Below are the code and all the weights of a small trained network. Each question names an input and a target symbol and asks about switching units off, where a switched-off unit gives its printed mean instead of its output.

import numpy as np


def w(rows, s, z=0):
    codes = np.array(rows[::2]) - 128.0
    scale = np.full(codes.shape[1], s)
    scale[-1] = z or s
    return codes * scale


def f(y):
    return y / 2 * (1 + np.tanh(0.7978845608 * (y + 0.044715 * y**3)))


def softmax(a):
    e = np.exp(a - a.max(-1, keepdims=True))
    return e / e.sum(-1, keepdims=True)


def log_softmax(a):
    a = a - a.max(-1, keepdims=True)
    return a - np.log(np.exp(a).sum(-1, keepdims=True))


def net(x, mask):
    ids = ['γδεζλξπφψ'.index(c) for c in x.split()]
    T = len(ids)
    res = E[ids] + P[:T]
    u = 0
    for l in range(3):
        q, k, v = (res @ M[l].T for M in (Q, K, V))
        z = softmax(np.where(np.tri(T) > 0, q @ k.T / 2**0.5, -1e9)) @ v
        res = res + np.where(mask[u], z, O[l][:, -1]) @ O[l][:, :-1]
        u += 1
        y = f(res @ A[l][:, :-1].T + A[l][:, -1])
        res = res + np.where(mask[u : u + 4], y, B[l][:, -1]) @ B[l][:, :-1]
        u += 4
    return log_softmax(res[-1] @ U[:, :-1].T + U[:, -1])


Q, K, V, O, A, B = {}, {}, {}, {}, {}, {}
E = w([
[172,140,198,101],'γ',
[157,8,181,76],'δ',
[130,214,71,128],'ε',
[157,67,29,155],'ζ',
[24,76,132,64],'λ',
[130,215,63,132],'ξ',
[123,68,18,181],'π',
[129,212,69,133],'φ',
[146,214,148,191],'ψ',
],0.015)
P = w([
[197,3,68,175],'0',
[149,59,99,161],'1',
[131,88,107,135],'2',
[119,108,114,126],'3',
[111,128,118,116],'4',
[110,152,126,106],'5',
[114,163,131,96],'6',
[113,173,144,94],'7',
[114,183,152,92],'8',
[115,187,162,90],'9',
[121,190,177,79],'10',
[136,174,155,42],'11',
],0.0059)
Q[0] = w([
[79,147,254,87],'0.h1',
[109,108,31,124],'0.h1',
],0.011)
K[0] = w([
[115,10,48,2],'0.h1',
[211,204,116,185],'0.h1',
],0.0075)
V[0] = w([
[135,85,116,3],'0.h1',
[173,140,42,25],'0.h1',
],0.0041)
O[0] = w([
[236,201,224,116,1],'0.h1',
[113,239,252,151,229],'0.h1',
],0.0037,0.00091)
A[0] = w([
[58,48,167,34,106],'0.n1',
[109,64,179,1,172],'0.n2',
[129,199,130,235,254],'0.n3',
[97,210,83,44,201],'0.n4',
],0.0076,0.0031)
B[0] = w([
[64,136,154,248,144],'0.n1',
[142,164,224,255,182],'0.n2',
[148,215,71,98,253],'0.n3',
[16,173,102,192,212],'0.n4',
],0.0086,0.0033)
Q[1] = w([
[171,236,251,192],'1.h1',
[48,170,71,105],'1.h1',
],0.0032)
K[1] = w([
[253,177,203,116],'1.h1',
[45,128,132,78],'1.h1',
],0.0043)
V[1] = w([
[60,2,75,139],'1.h1',
[109,157,24,250],'1.h1',
],0.0059)
O[1] = w([
[177,30,43,134,137],'1.h1',
[147,3,244,53,255],'1.h1',
],0.0064,0.0058)
A[1] = w([
[109,86,162,29,149],'1.n1',
[115,35,64,191,1],'1.n2',
[245,94,236,116,134],'1.n3',
[88,177,2,155,172],'1.n4',
],0.0064,0.0071)
B[1] = w([
[181,87,103,120,169],'1.n1',
[55,230,208,139,190],'1.n2',
[254,109,133,134,219],'1.n3',
[187,138,123,60,254],'1.n4',
],0.0076,0.0041)
Q[2] = w([
[14,191,151,229],'2.h1',
[241,5,140,92],'2.h1',
],0.012)
K[2] = w([
[122,10,68,116],'2.h1',
[139,224,244,178],'2.h1',
],0.012)
V[2] = w([
[178,145,251,247],'2.h1',
[255,144,179,3],'2.h1',
],0.0054)
O[2] = w([
[72,181,163,42,245],'2.h1',
[184,127,93,2,254],'2.h1',
],0.0098,0.006)
A[2] = w([
[183,46,76,218,1],'2.n1',
[187,165,35,113,138],'2.n2',
[214,144,62,91,27],'2.n3',
[126,10,80,150,95],'2.n4',
],0.011,0.0056)
B[2] = w([
[159,247,127,139,159],'2.n1',
[144,118,211,65,249],'2.n2',
[138,86,211,141,243],'2.n3',
[121,74,9,138,189],'2.n4',
],0.014,0.011)
U = w([
[139,78,206,106,85],'γ',
[105,242,83,75,223],'δ',
[171,183,120,179,187],'ε',
[254,122,101,190,115],'ζ',
[26,98,111,172,254],'λ',
[126,104,116,136,55],'ξ',
[128,174,35,116,164],'π',
[122,104,120,132,54],'φ',
[113,9,98,132,84],'ψ',
],0.0076,0.0087)

Each question gives the input, a string of symbols that net reads in full, and the target symbol t.
The units are the heads (2 rows each of Q, K, V and O) and the neurons (one row each of A and B). Each row of codes is followed by its name. A weight is (code - 128) times the scale printed after its matrix; where a second scale follows, it is the last column's (O, A, B and U).
mask holds one flag per unit, layer by layer, with each layer's heads first. A switched-off unit (its flag False) gives its mean, the last column of its rows in O or B, instead of its output. The means were averaged over made-up inputs and are rounded, as every weight is.
A unit's drop is (log p(t) with every unit on - log p(t) with that unit switched off) / (log p(t) with every unit on - log p(t) with every unit switched off).
The circuit of an input: a set's keep is (log p(t) with only the set's units on - log p(t) with every unit switched off) / (log p(t) with every unit on - log p(t) with every unit switched off). Starting from the 12 units with the biggest drops (on a tie, the unit counted first), units are removed one at a time, each time the one whose removal leaves the highest keep (on an exact tie, the one counted first), for as long as the keep stays at least 0.8.
units of the circuit, in order: the units of the circuit, biggest drop first
k most important neurons: the k neurons with the biggest drops, biggest first
top k neurons in layer l: the k neurons of layer l with the biggest drops, biggest first
input λ ψ ζ ζ ζ ζ γ ε, target γ: 2 most important neurons => 1.n4, 0.n2
input δ π ζ π, target δ: units of the circuit, in order => 2.h1, 0.n2, 2.n3
input λ ζ ζ ψ ζ γ π δ γ ζ ζ δ, target δ: units of the circuit, in order => 2.n3, 2.n2
input δ π ψ γ ξ, target γ: 4 most important neurons => 1.n4, 0.n2, 0.n1, 2.n2
input ζ ζ γ ζ π ψ φ δ ζ, target δ: units of the circuit, in order => 0.n1, 2.h1, 0.n2, 2.n3
input γ ξ ε γ ζ γ, target ε: 2 most important neurons => 0.n2, 1.n4
input γ ζ δ π, target δ: units of the circuit, in order => 2.h1, 0.n2, 0.n1, 2.n3
input ζ γ ζ ζ ζ ψ ζ γ ξ ψ φ, target γ: 3 most important neurons => 0.n2, 1.n4, 0.n1
input γ ζ ζ ξ γ ζ ψ ζ, target ψ: most important neuron => 0.n3
input γ ζ δ ζ ζ ζ, target δ: units of the circuit, in order => 2.h1, 0.n2, 0.n1, 2.n3
input ζ λ ζ ζ ζ π ζ π, target λ: units of the circuit, in order => 2.h1, 0.n2, 0.n1
input γ ζ ζ δ φ ε, target γ: top 2 neurons in layer 1 => 1.n4, 1.n2
input ζ ζ ψ ζ γ γ ε λ ζ ζ ζ π, target λ: 2 most important neurons => 0.n1, 0.n2
input ζ ε ζ ζ ζ ζ ξ, target γ: 2 most important neurons => 0.n2, 2.n2
input ζ ζ ζ, target ζ: units of the circuit, in order => 2.h1, 2.n1, 1.h1
input λ γ ε ζ ξ ζ ζ π γ ζ π, target γ: units of the circuit, in order => 2.h1, 2.n3, 1.n2, 2.n2
input φ π ψ ε ψ ξ π π, target ψ: units of the circuit, in order => 2.n4, 1.h1, 0.h1
input ψ ζ λ γ π, target γ: 2 most important neurons => 0.n4, 1.n3
input γ γ ε π ζ ψ ξ ζ γ γ, target ζ: units of the circuit, in order => 1.h1, 2.h1, 0.n2, 2.n2
input π ε π, target π: units of the circuit, in order => 2.n1, 2.h1, 2.n4, 1.h1
input ψ γ ζ π ε ε ψ γ ψ γ γ, target ζ: top 2 neurons in layer 1 => 1.n4, 1.n3
input ζ ξ ζ ζ ζ ζ γ ζ, target γ: units of the circuit, in order => 2.h1, 2.n3, 2.n2
input λ ψ ψ ζ ε φ γ ζ, target γ: 2 most important neurons => 0.n2, 1.n3
